Below is a small trained network, with its code and all its weights. Each question gives an input and a class and asks what happens when units are switched off, that is, made to give their printed mean instead of their output.

import numpy as np


def w(rows, s, z=0):
    codes = np.array(rows[::2]) - 128.0
    scale = np.full(codes.shape[1], s)
    scale[-1] = z or s
    return codes * scale


def f(y):
    return y / 2 * (1 + np.tanh(0.7978845608 * (y + 0.044715 * y**3)))


def log_softmax(a):
    a = a - a.max(-1, keepdims=True)
    return a - np.log(np.exp(a).sum(-1, keepdims=True))


def net(x, mask):
    res = np.array(x, float).reshape(1, 3) / 4 @ E
    y = f(res @ A[0][:, :-1].T + A[0][:, -1])
    res = res + np.where(mask, y, B[0][:, -1]) @ B[0][:, :-1]
    return log_softmax(res[-1] @ U[:, :-1].T + U[:, -1])


A, B = {}, {}
E = w([
[65,130,61,243,64,181,95,112,108],'x0',
[16,14,218,162,248,168,128,48,118],'x1',
[87,206,150,210,25,95,167,183,198],'x2',
],0.011)
A[0] = w([
[195,102,88,179,168,159,102,133,142,239],'n1',
[132,115,167,48,188,129,185,162,223,188],'n2',
[23,87,180,129,142,216,111,120,173,195],'n3',
[183,63,120,73,149,169,72,115,118,171],'n4',
[41,118,181,182,137,120,203,110,148,199],'n5',
[136,121,173,132,103,85,122,132,129,102],'n6',
[162,250,115,62,43,151,142,254,164,253],'n7',
[11,51,125,133,124,150,83,69,132,170],'n8',
],0.0097,0.0041)
B[0] = w([
[163,136,72,77,254,130,86,123,124,151],'n1',
[101,140,202,152,92,197,140,193,113,182],'n2',
[54,96,125,105,110,98,101,46,133,206],'n3',
[193,220,68,45,200,170,181,118,121,179],'n4',
[76,5,140,195,108,89,77,94,184,195],'n5',
[132,149,178,132,122,87,129,119,82,134],'n6',
[191,210,112,179,157,105,60,212,147,250],'n7',
[146,62,73,75,172,163,156,109,216,205],'n8',
],0.0085,0.022)
U = w([
[212,137,107,202,93,109,53,165,158,253],'0',
[84,32,121,149,98,137,127,53,176,89],'1',
[151,91,136,64,162,182,202,83,68,106],'2',
[121,63,255,169,50,98,144,154,121,55],'3',
],0.0087,0.0014)

Each question gives the input, the list of numbers given to net, and the class t.
The units are the neurons (one row each of A and B). Each row of codes is followed by its name. A weight is (code - 128) times the scale printed after its matrix; where a second scale follows, it is the last column's (A, B and U).
mask holds one flag per neuron, in row order. A switched-off neuron (its flag False) gives its mean, the last column of its row in B, instead of its output. The means were averaged over made-up inputs and are rounded, as every weight is.
A unit's drop is (log p(t) with every unit on - log p(t) with that unit switched off) / (log p(t) with every unit on - log p(t) with every unit switched off).
The circuit of an input: a set's keep is (log p(t) with only the set's units on - log p(t) with every unit switched off) / (log p(t) with every unit on - log p(t) with every unit switched off). Starting from all 8 units, units are removed one at a time, each time the one whose removal leaves the highest keep (on an exact tie, the one counted first), for as long as the keep stays at least 0.8.
circuit, biggest first: the units of the circuit, biggest drop first
k most important neurons: the k neurons with the biggest drops, biggest first
drop of u: that unit's drop, to one decimal
input [4,-1,-3], class 2: circuit, biggest first : (n7; n5)
input [0,3,8], class 1: 2 most important neurons : (n5; n2)
input [-2,-5,-8], class 2: circuit, biggest first : (n4)
input [-2,1,2], class 3: circuit, biggest first : (n7; n8; n4)
input [0,1,-3], class 2: circuit, biggest first : (n7; n5)
input [2,-4,-6], class 2: 2 most important neurons : (n7; n4)
input [-3,1,-3], class 2: drop of n7 : 0.3
input [-5,-1,-1], class 2: drop of n8 : -0.5
input [-1,3,4], class 1: drop of n3 : 0.0
input [8,0,-3], class 1: 2 most important neurons : (n7; n4)
